What each symbol does to the nodes:
γ: lq->dn, qb->lg, zb->jp, dr->cf, dz->bs, mj->sd, zg->tm, qm->lp, bb->qg, sf->th, zc->cz, gr->ml, md->jb, pr->zg, td->lc, th->dz, ph->gb, cz->jq, lc->mj, pp->dr, hr->md, ft->ph, ml->ft, lg->cp, ff->fm, lp->nt, sd->rt, rg->hd, cj->sf, gb->jf, jq->td, cf->cj, nz->gr, nt->nz, cp->jj, jj->bb, dn->fs, ct->pp, fm->hr, tm->ct, fs->ff, jf->qb, bs->lq, rt->tr, jp->zn, qg->zc, zn->pr, hd->zb, jb->rg, tr->qm
ω: lq->qb, qb->lq, zb->qm, dr->cz, dz->cp, mj->zg, zg->mj, qm->zb, bb->sf, sf->bb, zc->cf, gr->md, md->gr, pr->sd, td->ct, th->jj, ph->ff, cz->dr, lc->tm, pp->jq, hr->ml, ft->fm, ml->hr, lg->bs, ff->ph, lp->hd, sd->pr, rg->nt, cj->qg, gb->fs, jq->pp, cf->zc, nz->jb, nt->rg, cp->dz, jj->th, dn->jf, ct->td, fm->ft, tm->lc, fs->gb, jf->dn, bs->lg, rt->zn, jp->tr, qg->cj, zn->rt, hd->lp, jb->nz, tr->jp

The rows follow the links: the fewer symbols apart two nodes are, the more alike their rows tend to be.

Each row is also shifted at random along 4 hidden directions that mean nothing.

Name the node of each row.
(139, -58, 171, -194, -3, -134, -119, -82, 185, -279, -51, 125, 348, 64, 146, 304, -207, -110, -69, -89, -100, 142, -153, -174, 111, -87, -273, 15, -202, 210, -108, 56, -163, -321, -52, -130, -419, -9, 288, 50, 258, -95, -32): lq
(639, 183, -85, 164, 120, 384, 27, 40, -339, 325, 246, -48, -367, -175, -241, -843, 66, 121, 58, 220, -170, -278, 156, -31, -248, 330, -97, -251, 125, -166, 155, -16, 302, 355, -92, 44, 556, -201, -500, -134, -128, 248, -25): qg
(465, -46, -92, -16, 22, 424, -159, -174, 124, -91, -149, -297, -183, -400, -46, -43, 167, -25, 230, 86, -17, -4, -165, 130, -150, 32, -305, -294, 107, -162, -45, -280, 48, 78, 57, 20, 88, 128, 25, -80, 120, 333, 45): td
(838, -160, 62, -979, -39, -172, 249, -144, 373, -273, -210, 60, 200, -110, 173, 535, 1, -71, 162, -83, 342, 264, 365, 150, 136, -7, 25, -178, 10, 87, -44, -148, -220, -203, 193, 30, -246, 400, 314, 4, -21, 89, 114): qm
(-300, -239, 40, 399, -23, -69, 119, -72, 328, -360, -230, -54, 209, -167, -25, 32, 98, -221, 195, -282, 62, 54, 44, -54, 68, -53, 292, -3, -17, -17, -111, -237, -38, -311, 150, -57, -210, -163, 210, 210, 34, 41, 213): tr
(-49, -29, 64, 77, -80, -316, 39, 92, 37, -157, 43, 138, 317, 201, 69, 122, -139, -127, -123, -235, -79, 44, -4, -221, 143, 36, 105, 170, -128, 175, -9, 168, -51, -293, 10, -46, -227, -248, 98, 13, 146, -289, 19): gr
(-406, -205, 204, 367, 57, -243, 263, 1, 269, -301, -63, 258, 394, 56, -26, -212, -101, -186, 79, -224, -12, 66, 233, -238, 91, -44, 343, 118, -138, 131, -96, -15, -94, -397, 54, -110, -241, -290, 117, 254, -77, -112, 175): bs
(-206, 181, -135, 67, -42, 38, -126, 76, -399, 300, 157, -31, -277, 193, -30, -42, 76, 201, -195, 102, -101, -169, -181, 85, 44, 12, -38, 78, -5, -59, 105, 177, 205, 287, -114, 1, 178, 63, -149, -49, 18, -104, -204): hd
(-745, 196, -19, 79, -83, -212, -125, 151, -449, 43, 313, 130, 203, 246, 26, -298, -257, -18, -322, -145, -410, -198, -171, -379, 113, 301, -219, 80, -187, 255, 137, 372, 270, -99, -154, -104, -5, -533, -195, -120, 342, -317, -168): ph
(-237, -223, 201, 490, 90, -152, 357, 17, 250, -282, 4, 245, 365, -33, -139, -582, -70, -244, 154, -240, -60, -22, 402, -339, -1, 165, 401, -5, -63, 108, -30, -52, -3, -384, 94, -84, -55, -494, -52, 249, -110, -41, 242): dz
(268, -99, 75, 319, -83, -295, -11, 67, 169, -209, -86, 50, 324, 146, 49, 201, -79, -164, -49, -259, -36, 85, -106, -203, 91, -117, 167, 236, -58, 99, -90, 36, -114, -298, 33, -3, -294, -232, 182, 67, 111, -233, 68): nz
(-1063, -90, -55, -755, -100, 36, 23, -200, 128, -491, -149, -120, 206, -379, 162, 199, -22, -159, 137, -266, -77, 47, 78, -15, 204, 326, -384, -451, -115, 119, -13, -110, 130, -350, 162, -170, -244, 30, 207, -32, 368, 163, 6): rt
(-818, -17, -81, -196, 54, 345, 145, -129, -77, -76, -21, -123, -182, -372, -81, -444, 122, 14, 181, 5, -74, -174, 199, 72, -42, 326, -96, -373, 60, -110, 81, -141, 255, 67, 49, -65, 241, -42, -181, 8, 13, 331, 38): jq
(-587, 85, 55, 277, 16, -214, 85, 100, -357, 103, 196, 303, 88, 329, -40, -232, -124, 90, -282, -83, -240, -187, -18, -158, 229, 45, 113, 170, -231, 116, 30, 337, 180, -46, -147, -173, -8, -217, -94, 149, 20, -271, -164): hr
(-1244, -37, -188, 1080, -40, 206, -176, 44, -81, 112, -76, -336, -218, -142, -173, -317, 249, -71, 109, -130, -122, -186, -306, -8, -177, -55, 202, 134, 163, -267, -1, -188, 177, 130, 20, 109, 208, -351, -153, 77, -12, 48, 92): zg

Complete each set of four: the symbols that take the first to the second take the third to the fourth.
Answer with the node's name.
(139, -34, 192, 295, 57, -294, 260, 91, -67, 17, 146, 408, 212, 309, -55, -294, -146, 18, -193, -73, -77, -58, 235, -170, 159, -29, 358, 239, -205, 123, -28, 245, 28, -141, -98, -117, -97, -191, -43, 222, -154, -237, -19)
: (-490, -143, 64, 697, 7, 105, -129, -63, 222, -370, -85, -120, 311, -267, -73, -385, -78, -297, 172, -257, -253, -30, -189, -333, -140, 140, -75, -72, -34, 79, -90, -177, 32, -391, 46, -54, -159, -587, 18, 61, 259, 53, 161)
:: (-415, 306, -69, -43, -8, 147, -237, 87, -560, 264, 361, 24, -112, 87, -16, -445, -168, 136, -279, 96, -383, -268, -214, -188, -43, 332, -435, -92, -54, 97, 166, 315, 312, 173, -196, -46, 242, -307, -355, -229, 250, -91, -221)
: gr

(-262, 41, -192, 1091, -52, 196, -267, 93, -146, 292, -69, -321, -343, 19, -173, -117, 240, 54, 8, 12, -78, -132, -451, 118, -210, -251, 213, 290, 162, -294, -43, -123, 75, 279, -74, 171, 227, -114, -111, 38, -107, -15, 21)
: (518, 233, -28, 226, -1, -34, -274, 124, -259, 350, 189, 10, -144, 290, -4, 67, -78, 190, -261, 225, -79, -50, -318, -22, -93, -183, -128, 245, 7, 24, 13, 248, -57, 241, -207, 99, 101, 42, -111, -139, -15, -190, -182)
:: (34, 232, -80, -172, 54, 328, -158, 19, -375, 287, 215, -74, -301, -72, -83, -359, -22, 190, -77, 231, -193, -196, -97, 2, -146, 231, -369, -196, 51, -50, 126, 71, 232, 323, -135, -2, 351, 1, -315, -202, 55, 132, -177)
: rg

(-384, -170, -3, 263, 28, 126, 61, -55, 326, -196, -173, -178, 24, -294, -52, -96, 133, -183, 289, -93, 141, 84, 122, 6, -181, 26, 191, -67, 149, -127, -34, -327, -97, -103, 175, 106, 19, -98, 14, 48, -79, 191, 237)
: (818, 59, -37, -94, 121, 333, 12, -48, -17, 282, -31, -90, -402, -136, -87, -128, 144, 169, 117, 333, 194, -15, 75, 254, -215, -98, -1, -115, 159, -242, 1, -147, -46, 387, -18, 108, 322, 352, -153, -56, -253, 285, 5)
:: (496, 15, 58, 78, -13, -245, -72, 104, -25, 294, -63, 170, -127, 509, 87, 694, 48, 256, -255, 201, 238, 131, -265, 271, 162, -607, 177, 461, -85, -25, -121, 204, -267, 203, -158, 21, -208, 541, 285, 155, -232, -256, -175)
: nz

(-257, 139, -162, -290, -23, 188, 46, 63, -298, 244, 121, -98, -348, -86, -72, -203, 131, 143, -19, 105, 10, -167, 127, 148, -49, 240, -20, -167, 147, -139, 154, 17, 243, 310, 25, 82, 384, 82, -287, -159, -94, 119, -48)
: (68, -186, 41, 355, 26, 95, -158, -104, 455, -265, -231, -212, 172, -243, 11, 201, 33, -237, 216, -80, 79, 194, -178, -52, -162, -202, -36, 11, 72, -22, -149, -317, -260, -257, 111, 56, -216, -41, 248, 21, 87, 106, 212)
:: (-537, -3, -136, 690, -11, 441, -567, -120, 27, 15, -189, -441, -276, -214, -6, 224, 160, 19, 81, 123, -113, -26, -757, 152, -161, -330, -405, 20, 45, -206, -170, -217, -24, 129, -110, -13, -61, 133, 135, -16, 208, 191, -90)
: qm

(-47, 163, 54, -8, -2, -236, 121, 175, -324, 226, 294, 253, 70, 334, -46, -288, -151, 65, -244, 14, -118, -108, 169, -190, 49, 133, 168, 188, -58, 102, 130, 325, 114, 90, -111, 33, 149, -234, -246, -53, -74, -260, -80)
: (-394, 81, -242, 251, -119, 256, -518, -25, -76, 161, -131, -471, -343, -95, 56, 488, 176, 65, -7, 104, -14, 9, -646, 224, -132, -255, -313, 77, 148, -204, -62, -147, -13, 237, -71, 128, 12, 263, 86, -174, 162, 57, -103)
:: (595, -74, -8, 835, -58, -87, -166, 37, 34, -284, -19, -114, 304, -56, -53, -267, -82, -297, 20, -343, -307, -58, -262, -352, -46, 140, 24, 69, -35, 86, -37, -32, 93, -379, -2, -45, -165, -651, 13, 37, 300, -153, 101)
: cf

(281, -111, -99, 816, 21, 245, -62, -2, 193, 63, -163, -346, -227, -246, -207, -253, 246, -122, 278, 18, 123, -8, -86, 58, -323, -113, 294, 61, 285, -308, -44, -329, -49, 126, 112, 199, 236, -182, -110, 12, -172, 181, 229)
: (859, -226, 79, 174, -40, -243, 175, -4, 403, -228, -193, 51, 228, -14, 23, 227, 51, -181, 142, -181, 203, 190, 143, 11, 45, -186, 398, 152, 24, 20, -102, -178, -242, -270, 148, 55, -232, 26, 224, 172, -118, -56, 204)
:: (96, -182, -3, 257, 29, 134, 298, -87, 138, -284, -61, -53, 95, -382, -155, -678, 89, -198, 284, -223, -93, -127, 410, -120, -56, 367, 239, -294, 44, -85, 55, -238, 224, -185, 179, -53, 172, -413, -182, 146, -49, 239, 231)
: cj

(-64, -105, 13, -664, 5, 87, 174, -106, 316, -264, -106, -36, 93, -329, 64, -5, -1, -148, 270, -26, 179, 152, 388, 17, -84, 225, -55, -348, 114, 22, 39, -243, -78, -142, 225, 64, -5, 86, 39, -69, -1, 243, 195)
: (10, 216, -76, 168, -58, -12, -241, 93, -387, 245, 140, 15, -130, 264, 21, 83, -40, 184, -305, 56, -209, -158, -358, 14, 97, -66, -215, 155, -117, 45, 29, 270, 135, 158, -202, -68, 29, 3, -76, -35, 136, -178, -263)
:: (-527, -45, 125, 172, -41, -243, -85, -18, -1, -185, -7, 203, 331, 257, 112, 219, -210, -47, -173, -126, -189, 16, -237, -203, 208, -139, -126, 192, -285, 231, -130, 224, -72, -289, -124, -181, -388, -108, 242, 130, 218, -245, -134)
: tm

(-734, 191, 10, -643, -80, -308, -36, 99, -297, 17, 208, 224, 205, 322, 152, 234, -247, 70, -328, -59, -154, -17, -8, -148, 221, 181, -245, 50, -187, 267, 128, 357, 53, -59, -111, -68, -109, -67, -14, -164, 226, -313, -212)
: (-845, 111, -231, -146, -96, 359, -341, -69, -177, -68, 4, -440, -188, -394, 17, -89, 83, -41, 90, -57, -192, -140, -301, -17, -132, 347, -481, -358, 124, -94, 102, -166, 260, 83, 42, 36, 172, -185, -150, -282, 378, 193, -64)
:: (-63, -172, -32, 455, 62, 268, 218, -93, 137, -166, -131, -120, -75, -375, -203, -591, 171, -124, 295, -97, -18, -115, 247, -11, -125, 185, 218, -223, 87, -178, -13, -283, 181, -49, 152, -10, 193, -250, -163, 150, -150, 292, 223)
: fs

(-365, -71, -144, 7, -87, 362, -380, -207, 123, -371, -221, -405, 30, -459, 97, 180, 68, -140, 168, -158, -184, -5, -470, 4, -28, 104, -578, -330, -3, -8, -107, -258, 98, -213, 46, -132, -205, -65, 170, -80, 480, 226, -25)
: (234, 101, 37, -307, 85, 16, 214, 69, -123, 427, 131, 201, -319, 215, -60, -38, 71, 277, -44, 353, 278, 8, 322, 278, -76, -161, 260, 69, 90, -123, 77, 102, -78, 407, -53, 129, 314, 414, -156, 5, -443, 56, -50)
:: (892, -84, 155, 70, -21, -455, 111, 151, 205, 84, -42, 236, 200, 406, 75, 449, -82, -12, -113, -13, 281, 224, 104, 33, 94, -367, 462, 423, 1, 64, -66, 128, -336, -73, 33, 128, -212, 159, 203, 91, -259, -287, 66)
: sd

(540, 59, -74, 446, 83, 483, -139, -95, -107, 134, 19, -250, -318, -313, -171, -548, 137, 35, 159, 163, -145, -198, -126, 28, -284, 92, -154, -195, 147, -221, 32, -195, 172, 224, -42, 31, 347, -126, -256, -56, -28, 313, 3)
: (-1236, 117, -173, -278, -105, 48, -247, 3, -198, 184, -54, -176, -286, 87, 111, 546, 144, 176, -145, 92, 74, -10, -327, 306, 118, -165, -206, 41, 28, -81, 30, 67, 45, 251, -56, 39, -12, 424, 132, -78, 56, -29, -207)
:: (-474, 81, 57, -755, -90, -394, -18, 89, -69, -26, 86, 238, 202, 352, 248, 589, -210, 66, -280, -33, 65, 143, -13, -7, 260, -49, -142, 112, -169, 269, 38, 312, -141, -93, -33, -40, -297, 229, 207, -100, 150, -286, -152)
: th

(545, -69, -145, 314, 21, 451, -213, -159, 52, -184, -88, -368, -121, -479, -80, -291, 130, -124, 233, -65, -169, -90, -204, -47, -193, 185, -315, -329, 94, -125, -34, -288, 185, -57, 60, -25, 120, -210, -71, -54, 241, 335, 59)
: (-84, -123, 166, 719, 20, -216, -127, 4, 189, -195, -81, 143, 338, 239, 42, 160, -129, -133, -84, -124, -145, 88, -319, -165, 122, -325, 71, 337, -227, 149, -171, 64, -185, -311, -116, -136, -411, -188, 271, 213, 98, -246, 19)
:: (359, 145, -70, 332, -47, -43, -205, 87, -256, 340, 54, -17, -245, 293, -9, 225, 75, 207, -207, 141, 16, -63, -321, 165, 35, -310, 34, 294, -22, -112, -3, 159, 11, 281, -168, 24, 58, 212, -8, 31, -111, -170, -190)
: jj

(-295, -166, -36, -360, -53, 154, -87, -238, 367, -300, -385, -227, 5, -315, 154, 588, 153, -53, 213, -37, 230, 193, -140, 279, 37, -203, -195, -185, 21, -91, -147, -282, -218, -115, 164, -20, -267, 423, 384, 57, 79, 232, 59)
: (-191, 91, -50, -393, 35, -90, 451, 111, -256, 381, 148, 222, -319, 184, -102, -167, 186, 255, -64, 147, 278, -105, 542, 265, 97, 74, 446, -7, 105, -152, 156, 128, 124, 394, 67, 79, 394, 285, -250, 42, -459, 41, -5)
:: (839, 230, 60, -491, 50, -176, 144, 149, -251, 355, 293, 253, -91, 308, -10, -102, -155, 184, -198, 238, 79, -1, 274, 1, -3, 88, 85, 88, 17, 80, 148, 294, -29, 273, -96, 88, 214, 137, -250, -152, -200, -129, -91)
: th

(267, -197, 20, -28, 40, 104, 243, -129, 291, -267, -173, -75, 50, -319, -32, -185, 114, -151, 273, -143, 117, 27, 297, 56, -30, 127, 186, -220, 62, -72, -18, -268, 33, -170, 203, -15, -3, -18, 43, 111, -79, 217, 210)
: (-159, -144, -14, -321, 92, 63, 590, -5, 236, -49, -39, 66, -99, -311, -180, -514, 197, -90, 330, -18, 332, 32, 844, 92, -132, 309, 551, -263, 257, -166, 121, -279, 24, 90, 313, 140, 355, -11, -231, 49, -442, 288, 326)
:: (-573, 52, 44, 764, 70, -70, 46, 171, -146, 413, 100, 154, -216, 307, -167, -216, 57, 171, -117, 172, 54, -86, 0, 66, -84, -297, 451, 409, 33, -148, -21, 97, -21, 297, -146, 87, 204, 15, -152, 167, -391, -119, -15)
: fs

(274, 111, 148, -603, 85, -307, 661, 141, -389, 205, 360, 586, 51, 286, -97, -662, -124, 185, -171, 29, -29, -227, 839, -113, 230, 459, 373, -116, -136, 134, 245, 380, 271, 100, -61, -143, 308, -103, -382, 100, -329, -143, -56)
: (135, 13, 99, 568, 15, -218, 0, 106, -175, 68, 113, 235, 115, 350, -37, -109, -113, 43, -233, -59, -191, -103, -170, -145, 151, -169, 148, 326, -206, 103, -50, 256, 15, -74, -187, -139, -128, -185, 31, 170, -20, -260, -80)
:: (-314, -91, 54, -191, -29, 17, -214, -148, 269, -422, -129, -98, 317, -214, 147, 281, -141, -209, 52, -161, -125, 147, -219, -159, 23, 29, -437, -169, -115, 176, -103, -126, -137, -387, 36, -96, -397, -93, 288, -45, 393, 24, 24)
: sf

(702, -101, -27, 8, 5, 178, 87, -109, 110, -319, -52, -140, 139, -392, -52, -416, 14, -222, 242, -217, -127, -87, 166, -153, -63, 362, -92, -331, 45, -6, 48, -222, 185, -226, 142, -50, 66, -352, -86, -23, 174, 223, 169)
: (695, -10, 25, 337, -54, -149, -42, 76, -1, -212, 54, 22, 310, 32, -1, -221, -150, -233, -35, -274, -222, -31, -43, -331, 36, 198, 34, 41, -67, 159, 40, 78, 81, -274, 6, -38, -124, -531, -36, -18, 234, -190, 64)
:: (-295, -59, 150, 291, -14, -519, 242, 205, 62, 207, 47, 349, 128, 553, 7, 321, -51, 63, -188, 8, 240, 132, 134, 43, 136, -413, 607, 544, -78, 52, -40, 210, -256, 14, -57, 84, -131, 141, 120, 181, -386, -379, 17)
: cp

(-83, -144, -23, -125, 7, 142, 63, -84, 348, -187, -162, -172, 13, -345, -36, 20, 88, -150, 285, -15, 169, 102, 139, 47, -177, 60, 53, -167, 158, -101, -21, -290, -118, -79, 197, 99, 15, 45, 28, -47, -64, 228, 204)
: (-252, 203, -7, 7, -41, -174, -126, 138, -351, 174, 250, 144, 91, 290, 30, -103, -186, 51, -289, -13, -198, -112, -149, -223, 54, 116, -133, 174, -108, 171, 101, 315, 92, 33, -153, -11, 41, -220, -146, -132, 148, -271, -175)
:: (-804, 85, -253, 286, -54, 357, -308, -62, -149, -47, -2, -432, -224, -362, -72, -291, 119, -94, 101, -101, -240, -165, -307, -64, -191, 303, -322, -244, 159, -137, 82, -181, 273, 66, 23, 61, 199, -304, -214, -186, 312, 176, 5)
: lg

(21, 165, -131, 25, -25, 30, -69, 106, -385, 321, 153, -22, -286, 160, -38, -70, 76, 190, -176, 126, -52, -176, -84, 120, 13, 20, 2, 63, 24, -79, 107, 178, 180, 315, -119, 20, 232, 66, -170, -41, -87, -76, -160)
: (129, 17, -120, 823, 1, 53, -7, 119, -100, 424, -29, -119, -371, 142, -175, -56, 275, 129, -16, 116, 161, -63, -116, 248, -138, -350, 494, 339, 151, -321, -30, -56, -14, 371, -39, 161, 244, 106, -139, 128, -392, -27, 41)
:: (-652, -146, -32, 127, 17, 201, 101, -148, 166, -310, -172, -165, 39, -374, -47, -228, 111, -180, 241, -197, -47, -48, 101, -15, -3, 168, -31, -273, 21, -76, -33, -242, 140, -196, 143, -104, -34, -152, 34, 127, 110, 219, 130)
: rt

(-175, 48, 41, -412, -31, 104, -141, -121, 9, -439, 98, -31, 394, -264, 100, -236, -263, -220, 32, -201, -385, -32, -92, -406, 29, 471, -616, -399, -136, 295, 38, 50, 183, -409, 1, -197, -195, -437, 3, -187, 586, 40, -21)
: (-537, 179, 31, -409, -50, -280, -56, 127, -279, 158, 195, 199, 75, 362, 112, 184, -194, 117, -288, 10, -66, -5, -20, -88, 147, 36, -114, 129, -109, 193, 84, 335, 16, 58, -143, -9, -72, 44, -14, -101, 58, -289, -194)
:: (-362, -183, 191, 358, 30, -243, 22, -12, 294, -242, -134, 213, 371, 167, 59, 258, -109, -133, -28, -132, -6, 145, -101, -144, 136, -283, 137, 225, -166, 167, -165, 40, -220, -340, -18, -111, -434, -64, 297, 207, 49, -170, 30)
: ft

(904, 66, 54, -833, -71, -299, 53, 30, 27, -146, 88, 170, 270, 118, 183, 359, -215, -24, -131, -72, 31, 126, 144, -87, 146, 136, -191, -75, -65, 262, 65, 162, -107, -180, 44, -2, -208, 87, 104, -161, 193, -178, -50)
: (203, -43, -97, 206, 25, 402, -244, -155, 122, -6, -186, -285, -275, -288, -26, 98, 171, 37, 194, 152, 32, 16, -295, 204, -179, -161, -216, -129, 110, -211, -82, -281, -19, 142, 6, 37, 55, 228, 76, -31, 40, 284, 24)
:: (-703, -105, -18, -608, -75, 104, -201, -175, 410, -340, -264, -230, 136, -308, 208, 646, -9, -125, 178, -49, 148, 251, -165, 119, -39, -99, -360, -193, 50, 45, -130, -261, -242, -196, 144, 28, -301, 331, 377, -114, 258, 181, 55)
: rg

